Below are the code and all the weights of a small trained network. Each question names an input and a target symbol and asks about switching units off, where a switched-off unit gives its printed mean instead of its output.

import numpy as np


def w(rows, s, z=0):
    codes = np.array(rows[::2]) - 128.0
    scale = np.full(codes.shape[1], s)
    scale[-1] = z or s
    return codes * scale


def norm(h):
    return h / np.sqrt((h * h).mean(-1, keepdims=True) + 1e-5)


def f(y):
    return y / 2 * (1 + np.tanh(0.7978845608 * (y + 0.044715 * y**3)))


def softmax(a):
    e = np.exp(a - a.max(-1, keepdims=True))
    return e / e.sum(-1, keepdims=True)


def log_softmax(a):
    a = a - a.max(-1, keepdims=True)
    return a - np.log(np.exp(a).sum(-1, keepdims=True))


def net(x, mask):
    ids = ['Θδεζημτω'.index(c) for c in x.split()]
    T = len(ids)
    res = E[ids] + P[:T]
    r = norm(res)
    for j in range(3):
        rows = slice(2 * j, 2 * j + 2)
        q, k, v = (r @ M[0][rows].T for M in (Q, K, V))
        z = softmax(np.where(np.tri(T) > 0, q @ k.T / 2**0.5, -1e9)) @ v
        o = O[0][rows]
        res = res + np.where(mask[j], z, o[:, -1]) @ o[:, :-1]
    y = f(norm(res) @ A[0][:, :-1].T + A[0][:, -1])
    res = res + np.where(mask[3:7], y, B[0][:, -1]) @ B[0][:, :-1]
    return log_softmax(norm(res)[-1] @ U[:, :-1].T + U[:, -1])


Q, K, V, O, A, B = {}, {}, {}, {}, {}, {}
E = w([
[69,157,70,111,130,141,114],'Θ',
[16,177,180,121,253,171,171],'δ',
[142,78,129,91,183,226,141],'ε',
[48,183,157,239,128,99,100],'ζ',
[117,168,95,177,144,158,138],'η',
[63,115,121,161,200,123,108],'μ',
[81,134,208,99,126,110,231],'τ',
[116,132,195,192,253,208,120],'ω',
],0.0054)
P = w([
[206,106,115,114,100,93,114],'0',
[27,160,55,99,252,168,174],'1',
[105,75,167,158,80,155,131],'2',
[11,136,57,75,188,146,147],'3',
[90,78,171,157,75,162,114],'4',
[10,155,67,60,159,150,122],'5',
[92,77,173,167,70,164,125],'6',
[3,166,84,47,128,153,110],'7',
[71,76,188,154,55,178,120],'8',
[11,172,78,47,90,159,100],'9',
],0.0057)
Q[0] = w([
[148,163,88,8,187,162,154],'h1',
[126,96,226,227,144,233,124],'h1',
[91,139,178,229,112,127,121],'h2',
[88,216,100,121,146,31,126],'h2',
[149,153,111,76,123,75,159],'h3',
[138,172,28,98,169,125,72],'h3',
],0.011)
K[0] = w([
[86,106,140,73,139,245,163],'h1',
[233,151,187,157,208,102,158],'h1',
[165,220,168,174,198,42,61],'h2',
[16,177,145,174,19,103,132],'h2',
[61,103,137,131,106,158,208],'h3',
[9,100,105,180,114,254,51],'h3',
],0.0094)
V[0] = w([
[62,122,139,38,136,144,169],'h1',
[201,107,169,6,85,86,193],'h1',
[75,230,87,130,71,136,169],'h2',
[48,66,115,166,144,26,125],'h2',
[140,34,149,46,131,210,195],'h3',
[219,67,2,125,220,196,16],'h3',
],0.0069)
O[0] = w([
[111,140,34,70,245,96,139,252],'h1',
[56,28,130,122,121,187,177,57],'h1',
[133,88,51,143,154,118,253,129],'h2',
[182,61,98,60,183,141,69,224],'h2',
[86,107,117,169,54,55,77,214],'h3',
[159,58,75,113,171,64,178,78],'h3',
],0.0075,0.0025)
A[0] = w([
[182,82,2,75,206,91,250,2],'n1',
[31,245,77,106,152,129,30,136],'n2',
[168,222,121,106,160,87,53,116],'n3',
[152,100,176,180,34,134,128,26],'n4',
],0.0068,0.0023)
B[0] = w([
[62,232,69,160,246,156,50,214],'n1',
[178,174,135,48,78,54,199,254],'n2',
[62,106,103,76,30,133,164,187],'n3',
[106,198,101,157,254,111,166,150],'n4',
],0.008,0.0084)
U = w([
[85,174,84,112,238,132,101,183],'Θ',
[112,183,108,45,77,76,174,172],'δ',
[74,50,86,175,113,41,131,88],'ε',
[178,198,170,115,121,230,127,89],'ζ',
[153,105,130,171,164,135,254,138],'η',
[166,60,154,68,159,113,72,159],'μ',
[21,109,141,106,96,211,116,112],'τ',
[98,210,208,183,120,68,67,3],'ω',
],0.0085,0.0025)

Each question gives the input, a string of symbols that net reads in full, and the target symbol t.
The units are the heads (2 rows each of Q, K, V and O) and the neurons (one row each of A and B). Each row of codes is followed by its name. A weight is (code - 128) times the scale printed after its matrix; where a second scale follows, it is the last column's (O, A, B and U).
mask holds one flag per unit, heads first, then neurons. A switched-off unit (its flag False) gives its mean, the last column of its rows in O or B, instead of its output. The means were averaged over made-up inputs and are rounded, as every weight is.
A unit's drop is (log p(t) with every unit on - log p(t) with that unit switched off) / (log p(t) with every unit on - log p(t) with every unit switched off).
The circuit of an input: a set's keep is (log p(t) with only the set's units on - log p(t) with every unit switched off) / (log p(t) with every unit on - log p(t) with every unit switched off). Starting from all 7 units, units are removed one at a time, each time the one whose removal leaves the highest keep (on an exact tie, the one counted first), for as long as the keep stays at least 0.8.
units of the circuit, in order: the units of the circuit, biggest drop first
k most important neurons: the k neurons with the biggest drops, biggest first
which heads matter: for each layer, one digit per head in row order, 1 if its drop is at least 0.15 and else 0, layers parted by /
input η δ ζ, target η: which heads matter -> 101
input μ ω ω, target μ: units of the circuit, in order -> h2, h3
input ζ Θ μ, target ζ: which heads matter -> 101
input τ μ ε, target τ: which heads matter -> 100
input ε ω μ ε, target δ: units of the circuit, in order -> h2, n2
input μ Θ τ τ Θ τ ω τ δ, target μ: 2 most important neurons -> n1, n2
input ε ζ Θ ω η δ μ τ ζ, target ε: units of the circuit, in order -> h3
input Θ η ζ ω δ ζ ω ζ τ, target Θ: which heads matter -> 001
input η δ τ, target η: units of the circuit, in order -> h1, h3
input μ ω η μ, target δ: which heads matter -> 100
input Θ ζ ζ Θ ω δ Θ, target Θ: which heads matter -> 001
input ζ Θ ε, target ζ: which heads matter -> 001
input ω ε μ Θ τ ω η, target ω: which heads matter -> 110
input ε η τ η ε τ τ Θ δ, target ε: which heads matter -> 001
input μ δ Θ Θ τ, target μ: which heads matter -> 111
input Θ τ τ, target Θ: units of the circuit, in order -> n1, h3
input δ Θ ω, target δ: units of the circuit, in order -> n1
input τ η τ δ η, target τ: which heads matter -> 101
input ζ ζ Θ Θ ζ ω ζ Θ Θ, target ζ: units of the circuit, in order -> h3, h1
input ζ Θ ζ ζ η Θ τ, target ζ: most important neuron -> n2
input ω μ δ, target ω: 2 most important neurons -> n2, n1
